Below is a small trained network, with its code and all its weights. Each question gives an input and a target symbol and asks what happens when units are switched off, that is, made to give their printed mean instead of their output.

import numpy as np


def w(rows, s, z=0):
    codes = np.array(rows[::2]) - 128.0
    scale = np.full(codes.shape[1], s)
    scale[-1] = z or s
    return codes * scale


def norm(h):
    return h / np.sqrt((h * h).mean(-1, keepdims=True) + 1e-5)


def f(y):
    return y / 2 * (1 + np.tanh(0.7978845608 * (y + 0.044715 * y**3)))


def softmax(a):
    e = np.exp(a - a.max(-1, keepdims=True))
    return e / e.sum(-1, keepdims=True)


def log_softmax(a):
    a = a - a.max(-1, keepdims=True)
    return a - np.log(np.exp(a).sum(-1, keepdims=True))


def net(x, mask):
    ids = ['ΞΦαβδεζηθμπστψω'.index(c) for c in x.split()]
    T = len(ids)
    res = E[ids] + P[:T]
    r = norm(res)
    for j in range(3):
        rows = slice(2 * j, 2 * j + 2)
        q, k, v = (r @ M[0][rows].T for M in (Q, K, V))
        z = softmax(np.where(np.tri(T) > 0, q @ k.T / 2**0.5, -1e9)) @ v
        o = O[0][rows]
        res = res + np.where(mask[j], z, o[:, -1]) @ o[:, :-1]
    y = f(norm(res) @ A[0][:, :-1].T + A[0][:, -1])
    res = res + np.where(mask[3:19], y, B[0][:, -1]) @ B[0][:, :-1]
    return log_softmax(norm(res)[-1] @ U[:, :-1].T + U[:, -1])


Q, K, V, O, A, B = {}, {}, {}, {}, {}, {}
E = w([
[103,62,129,109,134,133,108,148,51,107,11,157],'Ξ',
[95,163,55,145,170,157,104,156,78,249,143,127],'Φ',
[113,45,99,64,72,114,145,118,146,99,82,155],'α',
[168,167,83,179,113,80,205,133,90,59,42,110],'β',
[24,67,136,111,172,242,125,149,136,174,135,115],'δ',
[87,192,101,123,152,155,57,110,173,159,82,112],'ε',
[112,172,121,129,181,163,116,169,213,134,172,48],'ζ',
[68,93,85,155,134,167,95,118,130,170,1,130],'η',
[86,85,117,60,150,139,28,164,179,194,94,167],'θ',
[147,76,114,150,160,102,146,179,76,65,11,175],'μ',
[115,184,117,101,172,130,86,144,109,133,177,211],'π',
[86,134,111,154,140,188,223,114,63,86,120,133],'σ',
[141,202,86,88,77,92,146,98,155,106,178,110],'τ',
[161,165,99,86,110,76,155,156,88,120,195,176],'ψ',
[75,98,90,97,99,161,165,138,113,195,148,113],'ω',
],0.0075)
P = w([
[217,108,140,140,124,164,101,80,109,113,137,109],'0',
[111,165,186,38,136,86,187,126,120,165,111,101],'1',
[72,213,174,138,85,151,144,148,116,171,84,183],'2',
[57,124,195,118,156,19,172,60,174,166,132,145],'3',
[115,193,104,83,75,188,128,225,116,119,111,152],'4',
[24,123,125,180,141,59,103,79,135,95,147,124],'5',
[179,135,115,66,254,98,192,48,188,127,119,127],'6',
[116,166,22,97,111,179,90,197,139,68,126,148],'7',
[74,90,55,126,208,66,120,50,168,80,156,116],'8',
[101,124,78,81,186,130,158,168,134,46,128,154],'9',
],0.0078)
Q[0] = w([
[94,162,44,63,142,151,147,184,132,98,102,135],'head 0',
[206,153,163,134,73,211,133,145,138,155,106,157],'head 0',
[156,121,99,98,132,138,122,132,124,143,171,66],'head 1',
[247,53,233,222,43,152,109,133,119,169,179,101],'head 1',
[181,186,94,80,51,245,129,247,136,121,97,160],'head 2',
[130,114,14,1,250,114,179,178,166,74,121,91],'head 2',
],0.0077)
K[0] = w([
[157,65,83,135,180,110,101,40,117,112,158,118],'head 0',
[122,136,171,90,194,85,189,102,151,165,107,119],'head 0',
[126,152,152,143,118,123,146,136,135,89,107,127],'head 1',
[37,163,144,80,145,94,166,175,157,126,96,123],'head 1',
[164,103,185,92,239,69,163,1,135,164,120,110],'head 2',
[102,82,11,189,195,120,85,76,153,65,154,139],'head 2',
],0.0088)
V[0] = w([
[178,137,150,15,67,72,143,97,166,141,235,156],'head 0',
[111,104,59,171,113,145,225,141,102,243,194,54],'head 0',
[226,167,110,118,60,47,238,101,116,2,123,53],'head 1',
[191,144,104,126,128,80,117,240,9,179,75,217],'head 1',
[117,79,165,128,196,147,70,189,232,172,154,106],'head 2',
[174,254,99,152,104,62,39,92,172,195,151,37],'head 2',
],0.0079)
O[0] = w([
[92,41,187,104,220,72,151,94,205,49,201,122,25],'head 0',
[171,1,8,110,66,131,180,52,141,182,180,156,62],'head 0',
[139,87,197,234,86,202,86,68,136,114,116,235,253],'head 1',
[149,77,115,137,230,86,84,123,13,152,99,189,147],'head 1',
[57,135,170,218,115,60,148,70,145,223,55,87,54],'head 2',
[49,177,114,88,53,99,68,58,38,76,126,120,50],'head 2',
],0.0093,0.0062)
A[0] = w([
[112,89,151,108,197,58,94,207,81,119,133,78,4],'neuron 0',
[91,138,174,184,75,205,154,124,180,62,129,177,194],'neuron 1',
[40,150,119,69,42,89,83,23,37,76,154,127,89],'neuron 2',
[143,120,125,122,148,120,189,166,57,149,101,171,150],'neuron 3',
[230,148,188,111,190,179,192,199,181,135,143,161,108],'neuron 4',
[50,145,108,147,108,107,188,103,140,182,95,152,180],'neuron 5',
[138,121,102,137,199,74,130,122,91,167,136,203,160],'neuron 6',
[97,125,90,162,166,95,160,149,64,106,77,172,155],'neuron 7',
[158,58,151,189,94,159,73,70,122,134,135,179,106],'neuron 8',
[109,166,128,74,186,89,152,171,120,154,101,124,185],'neuron 9',
[114,164,43,107,112,150,175,184,60,174,88,66,147],'neuron 10',
[241,60,76,96,145,143,155,140,172,125,185,179,112],'neuron 11',
[136,138,157,186,134,192,73,101,126,129,74,190,188],'neuron 12',
[141,185,108,93,78,138,160,107,230,107,124,63,134],'neuron 13',
[180,137,108,33,99,211,63,158,88,1,214,163,105],'neuron 14',
[176,104,169,168,186,160,86,87,49,86,122,175,64],'neuron 15',
],0.0096,0.0037)
B[0] = w([
[230,169,129,128,133,177,225,21,100,130,169,137,152],'neuron 0',
[186,183,107,29,181,61,104,67,163,199,112,137,219],'neuron 1',
[160,28,100,250,190,184,46,177,165,149,147,125,152],'neuron 2',
[169,129,105,137,114,110,38,122,181,148,173,116,162],'neuron 3',
[53,70,117,174,128,112,58,142,110,119,92,106,196],'neuron 4',
[114,205,53,92,171,173,134,151,144,86,48,124,157],'neuron 5',
[119,44,132,119,91,168,133,136,200,167,110,75,164],'neuron 6',
[137,115,142,87,145,158,82,135,198,131,147,103,165],'neuron 7',
[95,97,75,131,78,98,183,103,84,46,157,88,218],'neuron 8',
[137,117,145,204,102,154,89,91,132,85,180,114,184],'neuron 9',
[115,122,198,117,88,88,79,62,113,126,173,250,197],'neuron 10',
[33,183,89,149,159,117,166,178,105,117,137,187,168],'neuron 11',
[143,174,142,56,124,126,165,182,97,118,138,105,249],'neuron 12',
[135,55,155,175,129,144,169,173,62,178,161,123,182],'neuron 13',
[105,152,109,161,128,171,160,70,189,143,2,74,212],'neuron 14',
[135,139,166,88,115,72,193,190,116,172,159,82,222],'neuron 15',
],0.0084,0.015)
U = w([
[86,50,176,104,184,65,156,149,141,79,125,132,167],'Ξ',
[198,162,171,145,152,163,58,197,159,148,147,144,112],'Φ',
[186,104,149,193,96,115,172,86,214,254,98,99,111],'α',
[81,184,123,176,97,124,14,106,82,108,134,174,7],'β',
[29,114,157,236,74,135,97,93,99,98,96,94,160],'δ',
[43,200,197,106,167,47,119,77,139,159,63,100,23],'ε',
[98,107,92,96,40,81,175,144,112,157,195,79,124],'ζ',
[119,90,46,177,173,173,170,172,136,98,137,189,63],'η',
[167,110,142,115,174,124,94,206,53,160,101,94,79],'θ',
[154,185,161,85,190,81,131,89,68,114,217,93,161],'μ',
[174,46,52,91,97,109,63,57,87,167,162,141,71],'π',
[181,133,184,123,69,133,144,90,50,145,122,219,220],'σ',
[132,202,37,52,115,190,126,120,104,76,68,116,226],'τ',
[142,73,167,184,162,181,100,45,141,60,143,72,188],'ψ',
[114,91,170,88,101,112,167,61,232,54,159,124,32],'ω',
],0.0069,0.0014)

Each question gives the input, a string of symbols that net reads in full, and the target symbol t.
The units are the heads (2 rows each of Q, K, V and O) and the neurons (one row each of A and B). Each row of codes is followed by its name. A weight is (code - 128) times the scale printed after its matrix; where a second scale follows, it is the last column's (O, A, B and U).
mask holds one flag per unit, heads first, then neurons. A switched-off unit (its flag False) gives its mean, the last column of its rows in O or B, instead of its output. The means were averaged over made-up inputs and are rounded, as every weight is.
A unit's drop is (log p(t) with every unit on - log p(t) with that unit switched off) / (log p(t) with every unit on - log p(t) with every unit switched off).
The circuit of an input: a set's keep is (log p(t) with only the set's units on - log p(t) with every unit switched off) / (log p(t) with every unit on - log p(t) with every unit switched off). Starting from the 12 units with the biggest drops (on a tie, the unit counted first), units are removed one at a time, each time the one whose removal leaves the highest keep (on an exact tie, the one counted first), for as long as the keep stays at least 0.8.
units of the circuit, in order: the units of the circuit, biggest drop first
k most important neurons: the k neurons with the biggest drops, biggest first
which heads matter: for each layer, one digit per head in row order, 1 if its drop is at least 0.15 and else 0, layers parted by /
input β σ σ δ π, target σ: which heads matter -> 010
input τ β π, target ω: which heads matter -> 110
input π α θ, target ψ: most important neuron -> neuron 0
input π θ β ε β δ μ, target ψ: which heads matter -> 110
input μ β β Φ β β σ θ, target θ: 2 most important neurons -> neuron 15; neuron 12
input Φ Φ β δ, target τ: 3 most important neurons -> neuron 14; neuron 11; neuron 13
input π β Φ ε β, target ψ: which heads matter -> 110
input θ σ σ β, target μ: which heads matter -> 010
input δ α δ π, target ζ: 2 most important neurons -> neuron 14; neuron 1
input μ μ θ ε ε β β Ξ τ, target θ: which heads matter -> 110
input β μ α δ β μ μ δ, target σ: which heads matter -> 010
input θ π δ Φ β δ, target μ: units of the circuit, in order -> head 1; neuron 0
input β θ ε Ξ τ β ζ, target τ: which heads matter -> 001
input δ β δ α ζ σ, target ζ: units of the circuit, in order -> head 1
input β σ σ ε β ω ε β, target σ: which heads matter -> 010
input δ β δ δ ε δ δ θ π, target ζ: which heads matter -> 010
input δ ε Ξ σ δ δ, target α: 2 most important neurons -> neuron 8; neuron 12
input μ δ σ β ψ β ε σ, target θ: 2 most important neurons -> neuron 2; neuron 15
input θ δ β θ ζ, target μ: which heads matter -> 110
input μ β α θ θ β μ ψ, target Φ: units of the circuit, in order -> head 2
input ε Φ θ Φ β π, target τ: 2 most important neurons -> neuron 14; neuron 2
input μ μ δ, target θ: units of the circuit, in order -> head 1; neuron 10
input β σ δ σ Φ β, target σ: units of the circuit, in order -> head 1; neuron 12
input σ α β ε δ, target β: 2 most important neurons -> neuron 2; neuron 14
input θ μ ω, target μ: 2 most important neurons -> neuron 0; neuron 10
input ω ε δ σ Φ μ β β Φ, target η: units of the circuit, in order -> head 0; neuron 11
input θ β θ δ β α, target τ: units of the circuit, in order -> head 2
